Here is a tiny trained network, its code and every weight. The questions are about switching its units off for an input and a class, where a switched-off unit gives its printed mean instead of its output.

import numpy as np


def w(rows, s, z=0):
    codes = np.array(rows[::2]) - 128.0
    scale = np.full(codes.shape[1], s)
    scale[-1] = z or s
    return codes * scale


def norm(h):
    return h / np.sqrt((h * h).mean(-1, keepdims=True) + 1e-5)


def f(y):
    return y / 2 * (1 + np.tanh(0.7978845608 * (y + 0.044715 * y**3)))


def log_softmax(a):
    a = a - a.max(-1, keepdims=True)
    return a - np.log(np.exp(a).sum(-1, keepdims=True))


def net(x, mask):
    res = np.array(x, float).reshape(1, 4) / 4 @ E
    u = 0
    for l in range(4):
        y = f(norm(res) @ A[l][:, :-1].T + A[l][:, -1])
        res = res + np.where(mask[u : u + 6], y, B[l][:, -1]) @ B[l][:, :-1]
        u += 6
    return log_softmax(norm(res)[-1] @ U[:, :-1].T + U[:, -1])


A, B = {}, {}
E = w([
[144,22,46,161,77,206,83,105,86,126,103,135],'x0',
[91,123,93,1,61,64,136,89,113,193,80,137],'x1',
[129,125,130,130,131,125,130,123,129,130,123,127],'x2',
[126,122,178,151,160,213,80,184,205,178,143,209],'x3',
],0.0069)
A[0] = w([
[113,178,166,143,155,63,165,129,125,120,148,80,64],'0.n1',
[134,100,137,181,159,163,134,143,118,114,125,97,113],'0.n2',
[110,185,166,76,164,101,151,154,184,180,200,139,82],'0.n3',
[116,123,148,94,139,180,86,175,233,178,153,254,218],'0.n4',
[116,192,162,67,164,100,153,147,196,183,148,131,109],'0.n5',
[106,169,165,156,179,91,185,162,188,99,200,91,2],'0.n6',
],0.0064,0.0033)
B[0] = w([
[210,172,55,58,201,200,101,108,219,123,200,90,176],'0.n1',
[95,61,167,124,154,63,150,135,87,9,168,157,161],'0.n2',
[64,133,157,160,76,39,197,13,37,96,86,106,190],'0.n3',
[175,121,194,137,94,133,132,209,78,145,9,228,254],'0.n4',
[33,184,213,91,45,11,124,90,50,76,137,181,196],'0.n5',
[249,232,114,163,134,253,209,82,182,131,160,65,180],'0.n6',
],0.0047,0.0083)
A[1] = w([
[130,75,82,100,110,147,101,79,113,211,122,97,90],'1.n1',
[75,212,157,50,144,55,99,111,123,100,182,169,166],'1.n2',
[33,40,115,165,168,124,89,116,136,52,204,99,2],'1.n3',
[58,66,98,187,95,119,123,78,73,108,163,45,60],'1.n4',
[254,206,116,131,217,149,123,209,164,136,165,43,75],'1.n5',
[96,202,240,162,172,110,178,176,178,204,120,167,111],'1.n6',
],0.0053,0.0038)
B[1] = w([
[64,176,51,120,111,108,105,137,164,116,90,133,170],'1.n1',
[96,74,146,133,136,125,128,215,180,127,171,125,254],'1.n2',
[146,160,110,162,49,109,135,74,27,183,177,126,151],'1.n3',
[102,208,101,179,85,81,114,74,123,76,157,146,203],'1.n4',
[171,210,87,1,120,177,178,49,231,141,114,167,210],'1.n5',
[103,191,86,121,164,107,53,129,125,30,44,192,242],'1.n6',
],0.0066,0.0038)
A[2] = w([
[148,136,165,91,144,139,90,128,90,186,74,178,37],'2.n1',
[182,99,144,159,174,207,136,161,139,113,193,141,124],'2.n2',
[157,110,153,254,159,140,138,133,94,38,127,144,135],'2.n3',
[176,146,115,174,147,156,147,58,137,103,217,69,2],'2.n4',
[119,116,139,73,149,93,180,111,197,147,212,56,69],'2.n5',
[191,40,121,121,127,187,89,169,106,185,117,152,64],'2.n6',
],0.0097,0.0036)
B[2] = w([
[111,166,96,81,104,122,201,84,148,123,245,78,189],'2.n1',
[129,87,96,42,176,16,74,161,162,161,19,123,184],'2.n2',
[189,119,116,187,194,135,19,177,79,128,175,11,254],'2.n3',
[133,195,145,57,44,175,84,2,203,156,227,105,200],'2.n4',
[107,9,98,128,234,147,191,190,119,144,184,94,210],'2.n5',
[97,56,167,168,180,99,146,77,245,244,135,98,187],'2.n6',
],0.0074,0.0079)
A[3] = w([
[102,154,68,119,57,120,132,111,120,45,23,186,78],'3.n1',
[103,121,127,129,87,200,225,39,199,229,122,163,2],'3.n2',
[55,47,154,176,195,54,217,222,69,152,161,72,48],'3.n3',
[213,153,75,126,200,192,130,109,158,83,57,140,117],'3.n4',
[231,244,149,174,160,160,46,150,82,11,116,101,8],'3.n5',
[184,175,172,211,112,146,180,115,55,2,171,92,57],'3.n6',
],0.0066,0.0053)
B[3] = w([
[149,125,138,91,179,75,99,97,107,209,51,74,205],'3.n1',
[88,100,172,189,42,254,220,33,202,89,239,155,175],'3.n2',
[123,1,47,163,192,151,69,215,63,75,149,191,214],'3.n3',
[106,112,200,75,169,76,199,183,125,115,90,175,176],'3.n4',
[134,146,68,231,46,230,206,185,37,57,91,208,255],'3.n5',
[197,80,97,179,166,223,89,152,211,153,156,121,205],'3.n6',
],0.0086,0.0046)
U = w([
[204,192,136,24,206,216,218,49,242,73,243,51,232],'0',
[33,4,30,42,208,71,198,220,31,46,225,153,75],'1',
[221,210,165,218,152,222,195,235,81,30,42,218,197],'2',
[36,207,239,23,57,22,191,138,60,126,49,231,121],'3',
[216,218,36,231,42,227,29,58,47,45,216,32,107],'4',
[109,137,8,57,92,40,65,39,40,223,22,36,4],'5',
[209,31,183,214,237,97,28,202,192,218,70,66,99],'6',
[38,45,173,175,24,222,225,26,223,237,166,185,152],'7',
],0.012,0.0034)

Each question gives the input, the list of numbers given to net, and the class t.
The units are the neurons (one row each of A and B). Each row of codes is followed by its name. A weight is (code - 128) times the scale printed after its matrix; where a second scale follows, it is the last column's (A, B and U).
mask holds one flag per neuron, layer by layer. A switched-off neuron (its flag False) gives its mean, the last column of its row in B, instead of its output. The means were averaged over made-up inputs and are rounded, as every weight is.
A unit's drop is (log p(t) with every unit on - log p(t) with that unit switched off) / (log p(t) with every unit on - log p(t) with every unit switched off).
The circuit of an input: a set's keep is (log p(t) with only the set's units on - log p(t) with every unit switched off) / (log p(t) with every unit on - log p(t) with every unit switched off). Starting from the 12 units with the biggest drops (on a tie, the unit counted first), units are removed one at a time, each time the one whose removal leaves the highest keep (on an exact tie, the one counted first), for as long as the keep stays at least 0.8.
circuit, biggest first: the units of the circuit, biggest drop first
most important unit: the unit with the biggest drop
k most important neurons: the k neurons with the biggest drops, biggest first
top k neurons in layer l: the k neurons of layer l with the biggest drops, biggest first
drop when u is switched off: that unit's drop, to one decimal
input [-5,0,-1,4], class 2: most important unit -> 0.n6
input [0,4,-1,-4], class 1: 2 most important neurons -> 0.n4; 1.n6
input [-1,0,-3,6], class 2: 3 most important neurons -> 1.n6; 2.n2; 1.n5
input [6,1,-2,-5], class 5: circuit, biggest first -> 2.n3; 3.n1
input [0,0,-5,1], class 2: 2 most important neurons -> 2.n5; 1.n5
input [0,7,7,0], class 1: 3 most important neurons -> 0.n4; 1.n6; 1.n2
input [0,-6,4,0], class 0: 2 most important neurons -> 0.n4; 0.n5
input [0,8,4,-7], class 1: 2 most important neurons -> 0.n4; 1.n6
input [-1,4,1,1], class 3: 2 most important neurons -> 2.n5; 2.n3
input [1,3,-3,0], class 5: 4 most important neurons -> 1.n1; 0.n4; 0.n5; 2.n6
input [2,-3,7,1], class 6: 2 most important neurons -> 0.n3; 0.n5
input [-8,1,-6,-5], class 1: 4 most important neurons -> 2.n5; 1.n2; 0.n5; 3.n3
input [0,-1,7,-5], class 0: top 3 neurons in layer 0 -> 0.n5; 0.n4; 0.n3
input [-3,1,4,3], class 3: circuit, biggest first -> 0.n5
input [1,-6,8,2], class 6: 2 most important neurons -> 2.n2; 0.n5
input [-1,6,-1,5], class 3: drop when 1.n1 is switched off -> 0.0
input [-6,8,4,-2], class 1: drop when 0.n4 is switched off -> 0.1
input [2,-7,5,4], class 6: top 2 neurons in layer 2 -> 2.n2; 2.n6
input [-6,0,-6,7], class 2: drop when 1.n6 is switched off -> 0.3
input [-5,0,-6,4], class 2: most important unit -> 0.n6
